Here is a tiny trained network, its code and every weight. The questions are about switching its units off for an input and a class, where a switched-off unit gives its printed mean instead of its output.

import numpy as np


def w(rows, s, z=0):
    codes = np.array(rows[::2]) - 128.0
    scale = np.full(codes.shape[1], s)
    scale[-1] = z or s
    return codes * scale


def norm(h):
    return h / np.sqrt((h * h).mean(-1, keepdims=True) + 1e-5)


def f(y):
    return y / 2 * (1 + np.tanh(0.7978845608 * (y + 0.044715 * y**3)))


def log_softmax(a):
    a = a - a.max(-1, keepdims=True)
    return a - np.log(np.exp(a).sum(-1, keepdims=True))


def net(x, mask):
    res = np.array(x, float).reshape(1, 3) / 4 @ E
    u = 0
    for l in range(3):
        y = f(norm(res) @ A[l][:, :-1].T + A[l][:, -1])
        res = res + np.where(mask[u : u + 3], y, B[l][:, -1]) @ B[l][:, :-1]
        u += 3
    return log_softmax(norm(res)[-1] @ U[:, :-1].T + U[:, -1])


A, B = {}, {}
E = w([
[138,32,155,81,120,60,190],'x0',
[223,158,90,101,80,68,130],'x1',
[54,152,118,102,165,2,158],'x2',
],0.0066)
A[0] = w([
[41,132,82,147,254,81,143,201],'L0N0',
[242,224,152,182,10,189,201,196],'L0N1',
[159,200,56,154,82,95,45,254],'L0N2',
],0.0064,0.00069)
B[0] = w([
[60,92,171,160,120,102,30,253],'L0N0',
[160,146,137,77,132,128,89,253],'L0N1',
[142,74,134,87,155,186,2,227],'L0N2',
],0.0097,0.0044)
A[1] = w([
[164,117,201,112,192,253,217,255],'L1N0',
[53,96,135,168,99,187,121,66],'L1N1',
[161,131,12,177,28,75,242,12],'L1N2',
],0.0055,0.0018)
B[1] = w([
[173,248,134,122,194,130,159,255],'L1N0',
[116,105,171,189,202,128,106,208],'L1N1',
[167,67,127,209,144,133,163,126],'L1N2',
],0.012,0.0025)
A[2] = w([
[168,141,239,2,155,122,59,250],'L2N0',
[149,82,34,105,39,82,179,26],'L2N1',
[57,73,132,121,103,17,123,148],'L2N2',
],0.0063,0.0014)
B[2] = w([
[122,47,61,115,48,95,90,255],'L2N0',
[102,174,81,101,203,112,127,139],'L2N1',
[107,152,212,141,6,184,211,198],'L2N2',
],0.011,0.0068)
U = w([
[86,114,185,162,123,121,86,201],'0',
[187,94,58,72,82,149,29,187],'1',
[110,127,167,84,43,113,223,149],'2',
[133,156,97,132,150,111,143,3],'3',
[193,122,110,125,148,78,204,135],'4',
[134,132,125,99,162,137,141,2],'5',
[198,191,138,101,186,188,108,150],'6',
[114,159,149,137,251,167,127,90],'7',
],0.014,0.006)

Each question gives the input, the list of numbers given to net, and the class t.
The units are the neurons (one row each of A and B). Each row of codes is followed by its name. A weight is (code - 128) times the scale printed after its matrix; where a second scale follows, it is the last column's (A, B and U).
mask holds one flag per neuron, layer by layer. A switched-off neuron (its flag False) gives its mean, the last column of its row in B, instead of its output. The means were averaged over made-up inputs and are rounded, as every weight is.
A unit's drop is (log p(t) with every unit on - log p(t) with that unit switched off) / (log p(t) with every unit on - log p(t) with every unit switched off).
The circuit of an input: a set's keep is (log p(t) with only the set's units on - log p(t) with every unit switched off) / (log p(t) with every unit on - log p(t) with every unit switched off). Starting from all 9 units, units are removed one at a time, each time the one whose removal leaves the highest keep (on an exact tie, the one counted first), for as long as the keep stays at least 0.8.
circuit, biggest first: the units of the circuit, biggest drop first
most important unit: the unit with the biggest drop
top k neurons: the k neurons with the biggest drops, biggest first
k most important neurons of layer l: the k neurons of layer l with the biggest drops, biggest first
drop of u: that unit's drop, to one decimal
input [6,1,-1], class 4: circuit, biggest first : [L0N0; L0N2; L1N2; L2N2]
input [5,-4,-8], class 6: circuit, biggest first : [L1N0; L0N0]
input [4,-5,-4], class 7: top 3 neurons : [L0N1; L1N1; L2N2]
input [-3,-3,-8], class 6: top neuron : [L1N0]
input [5,7,-1], class 4: circuit, biggest first : [L0N0; L0N2]
input [2,-1,1], class 2: top 2 neurons : [L2N2; L0N2]
input [-8,-3,1], class 7: circuit, biggest first : [L2N0; L0N1]
input [6,-3,-3], class 4: circuit, biggest first : [L0N0; L0N2; L1N0]
input [6,0,0], class 4: circuit, biggest first : [L0N0; L0N2; L1N2]
input [8,-6,-3], class 4: circuit, biggest first : [L0N0; L1N0; L0N2; L2N2]
input [-2,-6,-5], class 6: circuit, biggest first : [L0N0; L1N0]
input [-4,-7,-6], class 6: circuit, biggest first : [L0N0; L1N0]
input [7,-5,-4], class 7: 2 most important neurons of layer 1 : [L1N0; L1N1]
input [6,-4,-4], class 7: most important unit : L0N1
input [3,8,4], class 2: top 3 neurons : [L2N2; L1N0; L0N1]
input [4,-3,-6], class 6: circuit, biggest first : [L1N0; L0N0]
input [8,3,0], class 4: top 4 neurons : [L0N0; L1N2; L0N2; L2N1]
input [1,3,2], class 2: top 2 neurons : [L1N0; L2N2]
input [8,-1,-6], class 6: circuit, biggest first : [L0N0; L1N0]
input [1,0,2], class 2: circuit, biggest first : [L0N2]
input [2,-2,4], class 2: top 2 neurons : [L2N2; L0N2]
input [6,6,1], class 4: circuit, biggest first : [L0N0; L1N2; L0N2]
input [-1,-3,-6], class 6: top 3 neurons : [L1N0; L0N0; L0N2]
input [0,-3,-1], class 7: 2 most important neurons of layer 2 : [L2N0; L2N2]
input [4,8,8], class 2: top 2 neurons : [L2N2; L1N0]
input [2,-4,-2], class 7: drop of L1N1 : 0.1
input [5,-5,-4], class 7: drop of L2N0 : 0.0
input [6,2,0], class 4: drop of L0N0 : 1.3
